Here is a tiny trained network, its code and every weight. The questions are about switching its units off for an input and a class, where a switched-off unit gives its printed mean instead of its output.

import numpy as np


def w(rows, s, z=0):
    codes = np.array(rows[::2]) - 128.0
    scale = np.full(codes.shape[1], s)
    scale[-1] = z or s
    return codes * scale


def f(y):
    return y / 2 * (1 + np.tanh(0.7978845608 * (y + 0.044715 * y**3)))


def log_softmax(a):
    a = a - a.max(-1, keepdims=True)
    return a - np.log(np.exp(a).sum(-1, keepdims=True))


def net(x, mask):
    res = np.array(x, float).reshape(1, 7) / 4 @ E
    y = f(res @ A[0][:, :-1].T + A[0][:, -1])
    res = res + np.where(mask, y, B[0][:, -1]) @ B[0][:, :-1]
    return log_softmax(res[-1] @ U[:, :-1].T + U[:, -1])


A, B = {}, {}
E = w([
[109,104,185,139,197],'x0',
[235,98,135,68,42],'x1',
[60,104,105,68,49],'x2',
[113,180,225,112,149],'x3',
[151,48,165,185,170],'x4',
[85,94,116,5,166],'x5',
[196,254,47,93,190],'x6',
],0.0072)
A[0] = w([
[39,121,63,53,129,236],'neuron 0',
[174,175,122,111,200,106],'neuron 1',
[67,184,66,106,154,148],'neuron 2',
[86,128,166,63,142,254],'neuron 3',
[92,62,179,196,85,119],'neuron 4',
[155,152,200,75,75,220],'neuron 5',
[76,186,99,184,109,92],'neuron 6',
[78,130,129,227,67,222],'neuron 7',
[128,115,119,144,159,47],'neuron 8',
[3,113,112,68,168,162],'neuron 9',
],0.011,0.0044)
B[0] = w([
[214,102,163,169,128,254],'neuron 0',
[142,254,78,171,140,187],'neuron 1',
[102,190,177,235,128,195],'neuron 2',
[193,64,158,137,223,215],'neuron 3',
[161,192,116,230,63,229],'neuron 4',
[164,140,160,149,149,210],'neuron 5',
[143,111,169,177,57,161],'neuron 6',
[229,95,223,229,117,224],'neuron 7',
[36,182,23,98,112,127],'neuron 8',
[125,92,230,117,173,241],'neuron 9',
],0.0075,0.0086)
U = w([
[137,79,221,120,174,253],'0',
[66,254,72,103,167,111],'1',
[116,61,42,117,105,88],'2',
[26,105,145,113,102,29],'3',
[136,160,190,222,125,158],'4',
],0.011,0.0043)

Each question gives the input, the list of numbers given to net, and the class t.
The units are the neurons (one row each of A and B). Each row of codes is followed by its name. A weight is (code - 128) times the scale printed after its matrix; where a second scale follows, it is the last column's (A, B and U).
mask holds one flag per neuron, in row order. A switched-off neuron (its flag False) gives its mean, the last column of its row in B, instead of its output. The means were averaged over made-up inputs and are rounded, as every weight is.
A unit's drop is (log p(t) with every unit on - log p(t) with that unit switched off) / (log p(t) with every unit on - log p(t) with every unit switched off).
The circuit of an input: a set's keep is (log p(t) with only the set's units on - log p(t) with every unit switched off) / (log p(t) with every unit on - log p(t) with every unit switched off). Starting from all 10 units, units are removed one at a time, each time the one whose removal leaves the highest keep (on an exact tie, the one counted first), for as long as the keep stays at least 0.8.
circuit, biggest first: the units of the circuit, biggest drop first
k most important neurons: the k neurons with the biggest drops, biggest first
drop of u: that unit's drop, to one decimal
input [6,-7,5,7,-2,-2,-1], class 0: circuit, biggest first : [neuron 9]
input [4,-4,7,-1,-5,-1,1], class 0: circuit, biggest first : [neuron 4; neuron 9]
input [-2,1,2,-6,4,5,7], class 1: circuit, biggest first : [neuron 7; neuron 1]
input [-7,-7,7,5,6,5,6], class 0: 2 most important neurons : [neuron 9; neuron 4]
input [-4,-5,3,-7,-5,6,7], class 4: 2 most important neurons : [neuron 2; neuron 0]
input [-2,3,-3,-2,-3,7,5], class 1: 3 most important neurons : [neuron 7; neuron 1; neuron 9]
input [0,8,5,-8,3,1,-2], class 2: circuit, biggest first : [neuron 9; neuron 7]
input [4,-7,-1,8,1,2,0], class 0: circuit, biggest first : [neuron 9; neuron 3]
input [2,-1,8,-7,-3,0,1], class 0: circuit, biggest first : [neuron 4; neuron 9]
input [1,2,-2,-2,-1,-3,4], class 1: 2 most important neurons : [neuron 7; neuron 0]
input [-5,-3,7,1,5,2,3], class 0: 3 most important neurons : [neuron 4; neuron 1; neuron 9]
input [3,-5,-8,-6,-2,8,4], class 1: 3 most important neurons : [neuron 1; neuron 7; neuron 8]
input [5,-6,6,7,0,-1,-1], class 0: 2 most important neurons : [neuron 9; neuron 3]
input [2,2,-3,-6,-4,-4,-1], class 0: circuit, biggest first : [neuron 4]
input [5,5,3,-7,2,3,5], class 2: 2 most important neurons : [neuron 9; neuron 7]
input [2,-1,-2,-2,-1,7,7], class 1: 2 most important neurons : [neuron 1; neuron 7]
input [-6,5,-2,-7,3,-4,7], class 2: 2 most important neurons : [neuron 2; neuron 4]
input [-7,-8,7,-1,1,7,2], class 0: drop of neuron 3 : 0.1
input [2,6,8,-2,3,-4,5], class 2: drop of neuron 9 : 0.2
input [-2,8,8,-7,-8,8,2], class 0: drop of neuron 5 : 0.0
input [-6,5,6,2,-5,-7,8], class 1: drop of neuron 9 : 0.3
